Below is a small trained network, with its code and all its weights. Each question gives an input and a target symbol and asks what happens when units are switched off, that is, made to give their printed mean instead of their output.

import numpy as np


def w(rows, s, z=0):
    codes = np.array(rows[::2]) - 128.0
    scale = np.full(codes.shape[1], s)
    scale[-1] = z or s
    return codes * scale


def norm(h):
    return h / np.sqrt((h * h).mean(-1, keepdims=True) + 1e-5)


def f(y):
    return np.maximum(y, 0)


def softmax(a):
    e = np.exp(a - a.max(-1, keepdims=True))
    return e / e.sum(-1, keepdims=True)


def log_softmax(a):
    a = a - a.max(-1, keepdims=True)
    return a - np.log(np.exp(a).sum(-1, keepdims=True))


def net(x, mask):
    ids = ['ΘΩαβγηλφ'.index(c) for c in x.split()]
    T = len(ids)
    res = E[ids] + P[:T]
    u = 0
    for l in range(2):
        q, k, v = (norm(res) @ M[l].T for M in (Q, K, V))
        z = softmax(np.where(np.tri(T) > 0, q @ k.T / 2**0.5, -1e9)) @ v
        res = res + np.where(mask[u], z, O[l][:, -1]) @ O[l][:, :-1]
        u += 1
        y = f(norm(res) @ A[l][:, :-1].T + A[l][:, -1])
        res = res + np.where(mask[u : u + 12], y, B[l][:, -1]) @ B[l][:, :-1]
        u += 12
    return log_softmax(norm(res)[-1] @ U[:, :-1].T + U[:, -1])


Q, K, V, O, A, B = {}, {}, {}, {}, {}, {}
E = w([
[177,86,197,213],'Θ',
[146,136,254,162],'Ω',
[201,42,108,250],'α',
[210,207,253,31],'β',
[152,177,184,74],'γ',
[210,46,135,197],'η',
[180,144,86,65],'λ',
[229,49,157,219],'φ',
],0.0095)
P = w([
[55,104,102,66],'0',
[159,9,168,146],'1',
[128,125,162,129],'2',
[126,82,190,34],'3',
[128,152,114,157],'4',
[92,85,181,68],'5',
[189,88,89,172],'6',
[117,66,184,74],'7',
],0.015)
Q[0] = w([
[250,196,17,193],'L0H1',
[172,50,177,147],'L0H1',
],0.011)
K[0] = w([
[209,249,170,203],'L0H1',
[52,254,72,111],'L0H1',
],0.0078)
V[0] = w([
[175,203,12,37],'L0H1',
[204,29,12,197],'L0H1',
],0.011)
O[0] = w([
[250,216,129,77,191],'L0H1',
[218,50,120,69,3],'L0H1',
],0.012,0.0061)
A[0] = w([
[112,153,78,183,78],'L0N1',
[96,120,83,183,255],'L0N2',
[138,28,157,131,187],'L0N3',
[75,144,185,103,80],'L0N4',
[147,125,146,52,73],'L0N5',
[170,168,71,216,162],'L0N6',
[124,104,6,81,225],'L0N7',
[143,104,21,158,113],'L0N8',
[103,201,68,150,181],'L0N9',
[139,189,135,181,36],'L0N10',
[130,153,126,224,125],'L0N11',
[95,162,231,116,158],'L0N12',
],0.014,0.0067)
B[0] = w([
[56,140,188,248,147],'L0N1',
[185,131,106,161,210],'L0N2',
[162,145,156,75,203],'L0N3',
[185,174,181,104,180],'L0N4',
[121,146,180,168,175],'L0N5',
[206,182,161,116,181],'L0N6',
[211,118,201,163,177],'L0N7',
[196,90,171,134,142],'L0N8',
[170,108,214,128,205],'L0N9',
[137,93,218,149,161],'L0N10',
[175,187,187,171,183],'L0N11',
[175,93,88,168,254],'L0N12',
],0.013,0.0087)
Q[1] = w([
[203,71,182,88],'L1H1',
[247,157,251,166],'L1H1',
],0.012)
K[1] = w([
[11,125,64,138],'L1H1',
[4,151,100,42],'L1H1',
],0.011)
V[1] = w([
[2,199,190,221],'L1H1',
[121,215,174,173],'L1H1',
],0.0078)
O[1] = w([
[77,155,59,202,119],'L1H1',
[37,247,42,131,253],'L1H1',
],0.013,0.0051)
A[1] = w([
[140,101,22,87,17],'L1N1',
[84,62,102,206,187],'L1N2',
[60,51,136,145,150],'L1N3',
[160,109,177,111,148],'L1N4',
[27,178,1,163,128],'L1N5',
[148,151,171,143,128],'L1N6',
[56,217,130,124,135],'L1N7',
[147,63,158,254,93],'L1N8',
[218,144,198,87,66],'L1N9',
[128,160,86,91,52],'L1N10',
[26,164,42,75,8],'L1N11',
[120,177,82,119,1],'L1N12',
],0.013,0.0092)
B[1] = w([
[111,102,192,134,128],'L1N1',
[138,121,17,102,164],'L1N2',
[181,148,69,117,142],'L1N3',
[105,129,90,152,213],'L1N4',
[87,134,88,86,162],'L1N5',
[167,110,73,122,212],'L1N6',
[82,95,216,140,186],'L1N7',
[152,87,72,161,190],'L1N8',
[95,115,43,156,254],'L1N9',
[103,63,44,135,128],'L1N10',
[189,17,189,169,128],'L1N11',
[247,187,114,23,128],'L1N12',
],0.013,0.0099)
U = w([
[118,19,13,153,3],'Θ',
[27,92,70,184,168],'Ω',
[107,78,153,53,200],'α',
[130,175,246,156,81],'β',
[88,185,189,149,152],'γ',
[121,77,149,79,172],'η',
[216,226,59,53,33],'λ',
[113,61,149,87,157],'φ',
],0.011,0.0057)

Each question gives the input, a string of symbols that net reads in full, and the target symbol t.
The units are the heads (2 rows each of Q, K, V and O) and the neurons (one row each of A and B). Each row of codes is followed by its name. A weight is (code - 128) times the scale printed after its matrix; where a second scale follows, it is the last column's (O, A, B and U).
mask holds one flag per unit, layer by layer, with each layer's heads first. A switched-off unit (its flag False) gives its mean, the last column of its rows in O or B, instead of its output. The means were averaged over made-up inputs and are rounded, as every weight is.
A unit's drop is (log p(t) with every unit on - log p(t) with that unit switched off) / (log p(t) with every unit on - log p(t) with every unit switched off).
most important unit: the unit with the biggest drop
k most important neurons: the k neurons with the biggest drops, biggest first
top k neurons in layer l: the k neurons of layer l with the biggest drops, biggest first
drop of u: that unit's drop, to one decimal
input β α λ λ λ λ β β, target γ: top 3 neurons in layer 0	L0N7; L0N3; L0N6
input Θ Ω λ Θ β λ φ, target β: 2 most important neurons	L0N11; L0N6
input β γ λ Ω α Ω λ γ, target γ: top 3 neurons in layer 0	L0N4; L0N9; L0N7
input Ω λ Θ γ β Θ η, target β: 2 most important neurons	L0N6; L0N11
input Θ λ γ α Θ α Θ β, target Θ: top 2 neurons in layer 0	L0N12; L0N9
input γ γ Ω Ω Ω λ λ α, target β: top 2 neurons in layer 0	L0N11; L0N6
input Ω η β Ω λ, target β: most important unit	L0N9
input γ λ α λ, target β: top 4 neurons in layer 0	L0N9; L0N4; L0N5; L0N2
input β λ β λ, target γ: top 2 neurons in layer 0	L0N5; L0N4
input β Ω η λ β Θ λ λ, target γ: top 2 neurons in layer 0	L0N4; L0N9
input λ η Θ Ω η, target Θ: top 2 neurons in layer 0	L0N2; L0N9
input Θ Θ Θ β η, target Θ: drop of L0H1	2.8
input Ω λ Θ Ω, target Ω: drop of L0H1	0.9
input Θ λ γ, target Θ: drop of L0H1	0.3
input λ λ Ω λ λ η, target λ: drop of L1N12	0.0
input β Ω Ω β, target γ: top neuron in layer 0	L0N4
input Θ η Ω λ λ, target Ω: top 2 neurons in layer 1	L1N8; L1N2
